130 145 120 101 108
138 108 114 143 160
124 102 140 186 210
->
130 145
138 108
124 102

66 124 97
145 81 115
153 171 88
148 119 151
->
66 124
145 81
153 171

56 151 101
178 121 96
60 104 89
161 98 151
->
56 151
178 121
60 104

72 97
126 92
89 182
125 170
56 162
->
72 97
126 92
89 182

124 137 120 200 144
113 135 140 189 131
126 135 140 186 128
121 135 150 187 133
->
124 137
113 135
126 135

197 100
140 121
129 67
202 136
197 95
->
197 100
140 121
129 67
---
49 107 89 70
143 176 138 185
->
49 176

146 110 202 169 159
74 72 65 124 171
101 202 60 132 50
105 107 194 85 73
46 93 115 57 185
->
146 72 60 85 185

111 142 202 121 124
102 145 188 123 146
->
111 145

159 128 137 92 179
165 91 54 80 77
112 125 206 173 171
->
159 91 206

111 69 82
65 111 105
138 142 179
81 176 174
->
111 111 179

201 176
150 167
194 156
->
201 167

93 118
191 211
182 171
168 184
53 52
->
93 211

143 120 103 82
112 117 189 200
->
143 117

98 151 148
144 126 125
174 111 115
99 186 65
->
98 126 115
---
152 114 149
143 136 143
166 141 144
131 153 54
140 146 182
->
143 136 143
166 141 144

114 54 195 160
68 61 189 155
102 57 195 165
93 62 188 157
->
68 61 189
102 57 195

119 124 99 47
49 154 89 193
165 154 213 157
->
49 154 89
165 154 213

58 90 105 81 151
74 100 94 53 60
197 143 107 119 71
->
74 100 94
197 143 107

128 131 143
118 137 201
124 116 125
112 104 119
->
118 137 201
124 116 125

141 150 65 77
136 139 61 77
113 99 148 161
->
136 139 61
113 99 148

77 157 88
124 133 104
58 82 173
83 58 135
->
124 133 104
58 82 173
---
119 121 119 128
147 104 142 116
122 191 137 135
107 162 121 130
129 140 117 129
131 127 125 132
115 147 140 127
->
107 162 121 130
115 147 140 127
119 121 119 128
122 191 137 135
129 140 117 129
131 127 125 132
147 104 142 116

215 133 120
197 104 88
86 147 138
162 197 151
111 130 206
89 121 158
180 189 99
142 133 81
110 157 106
125 73 105
->
86 147 138
89 121 158
110 157 106
111 130 206
125 73 105
142 133 81
162 197 151
180 189 99
197 104 88
215 133 120

198 129 201
106 95 90
159 89 144
146 189 168
119 122 149
94 58 53
132 89 118
171 81 132
180 85 170
172 127 154
199 81 173
213 125 212
->
94 58 53
106 95 90
119 122 149
132 89 118
146 189 168
159 89 144
171 81 132
172 127 154
180 85 170
198 129 201
199 81 173
213 125 212

188 139
70 114
110 77
92 199
95 81
185 100
104 91
160 167
82 189
68 148
106 66
->
68 148
70 114
82 189
92 199
95 81
104 91
106 66
110 77
160 167
185 100
188 139

108 151 182 90 181 130 182
99 152 105 175 119 91 119
79 178 179 117 190 101 192
147 115 169 70 157 163 157
76 181 181 119 192 99 194
163 91 71 157 66 139 65
103 148 105 172 117 94 116
89 162 110 180 126 83 128
95 164 184 100 188 118 191
->
76 181 181 119 192 99 194
79 178 179 117 190 101 192
89 162 110 180 126 83 128
95 164 184 100 188 118 191
99 152 105 175 119 91 119
103 148 105 172 117 94 116
108 151 182 90 181 130 182
147 115 169 70 157 163 157
163 91 71 157 66 139 65

131 140 158 138 110 106 141 118
123 208 158 138 110 106 145 100
->
123 208 158 138 110 106 145 100
131 140 158 138 110 106 141 118

137 133 113 149 158 74
169 112 103 103 164 130
102 152 79 158 131 137
165 119 111 127 178 98
155 122 143 137 134 60
136 137 102 153 175 88
142 115 159 159 161 77
106 127 153 174 146 120
138 119 133 154 171 105
->
102 152 79 158 131 137
106 127 153 174 146 120
136 137 102 153 175 88
137 133 113 149 158 74
138 119 133 154 171 105
142 115 159 159 161 77
155 122 143 137 134 60
165 119 111 127 178 98
169 112 103 103 164 130

182 134 128 128 133 109 134 125 66 106 152 53 128 125 128 154
122 129 140 146 142 123 152 112 156 107 130 117 128 139 170 128
156 132 120 128 129 120 131 124 92 115 140 89 144 128 138 141
128 128 128 107 96 128 122 120 142 139 95 102 128 123 82 134
113 129 150 128 148 119 170 101 175 128 130 108 125 150 128 123
->
113 129 150 128 148 119 170 101 175 128 130 108 125 150 128 123
122 129 140 146 142 123 152 112 156 107 130 117 128 139 170 128
128 128 128 107 96 128 122 120 142 139 95 102 128 123 82 134
156 132 120 128 129 120 131 124 92 115 140 89 144 128 138 141
182 134 128 128 133 109 134 125 66 106 152 53 128 125 128 154
---
139 51 182 118 155 79 127 210
139 63 54 171 175 121 117 110
->
210 110
127 117
79 121
155 175
118 171
182 54
51 63
139 139

195 193 130 132 193 132 130 129 190 129 127 128 191 129 129
194 132 194 192 189 193 193 193 128 192 194 128 192 129 129
192 184 129 198 194 127 193 193 129 129 125 128 191 129 129
194 165 129 192 193 128 129 193 129 129 133 128 191 129 129
->
129 129 129 129
129 129 129 129
191 192 191 191
128 128 128 128
127 194 125 133
129 192 129 129
190 128 129 129
129 193 193 193
130 193 193 129
132 193 127 128
193 189 194 193
132 192 198 192
130 194 129 129
193 132 184 165
195 194 192 194

106 136 112 84 188 139
108 154 109 159 130 125
104 155 143 94 92 172
112 144 101 151 173 61
109 175 103 212 73 170
110 78 60 132 122 179
104 152 134 84 116 195
109 152 108 159 131 127
113 148 100 159 162 68
->
139 125 172 61 170 179 195 127 68
188 130 92 173 73 122 116 131 162
84 159 94 151 212 132 84 159 159
112 109 143 101 103 60 134 108 100
136 154 155 144 175 78 152 152 148
106 108 104 112 109 110 104 109 113

164 51 85 166 130 128 117 134 77 163 184 150 114 76 175
85 191 181 87 133 136 125 119 174 85 73 114 147 179 77
->
175 77
76 179
114 147
150 114
184 73
163 85
77 174
134 119
117 125
128 136
130 133
166 87
85 181
51 191
164 85

173 201 173
99 151 181
48 57 118
97 147 184
173 110 92
171 191 156
183 200 163
->
173 181 118 184 92 156 163
201 151 57 147 110 191 200
173 99 48 97 173 171 183

127 121 135 89 111 78 154 72
126 131 139 93 106 64 154 94
->
72 94
154 154
78 64
111 106
89 93
135 139
121 131
127 126

133 69 115 128 138 87 120 98 101 135
140 115 94 103 133 156 158 161 155 118
126 190 136 123 119 178 145 169 163 118
140 111 93 103 132 156 158 162 155 118
->
135 118 118 118
101 155 163 155
98 161 169 162
120 158 145 158
87 156 178 156
138 133 119 132
128 103 123 103
115 94 136 93
69 115 190 111
133 140 126 140
---
124 137 123 159 107
118 159 108 115 150
127 195 90 90 91
111 117 130 142 139
110 114 127 82 194
->
124 137
118 159

64 79
185 95
138 104
174 135
->
64 79
185 95

58 119
82 159
78 151
->
58 119
82 159

51 153 159 125 82
195 75 82 133 192
120 72 79 130 147
118 59 68 126 180
58 162 166 134 45
->
51 153
195 75

186 162 130 130 132
171 176 132 128 130
145 198 141 128 128
198 148 129 130 143
->
186 162
171 176

175 184 150 168 137
194 158 185 187 156
->
175 184
194 158

150 100 120
150 78 133
133 49 184
116 64 83
->
150 100
150 78

97 161 68 145 123
136 58 194 60 159
126 123 74 148 144
104 105 164 85 151
124 136 192 144 104
->
97 161
136 58
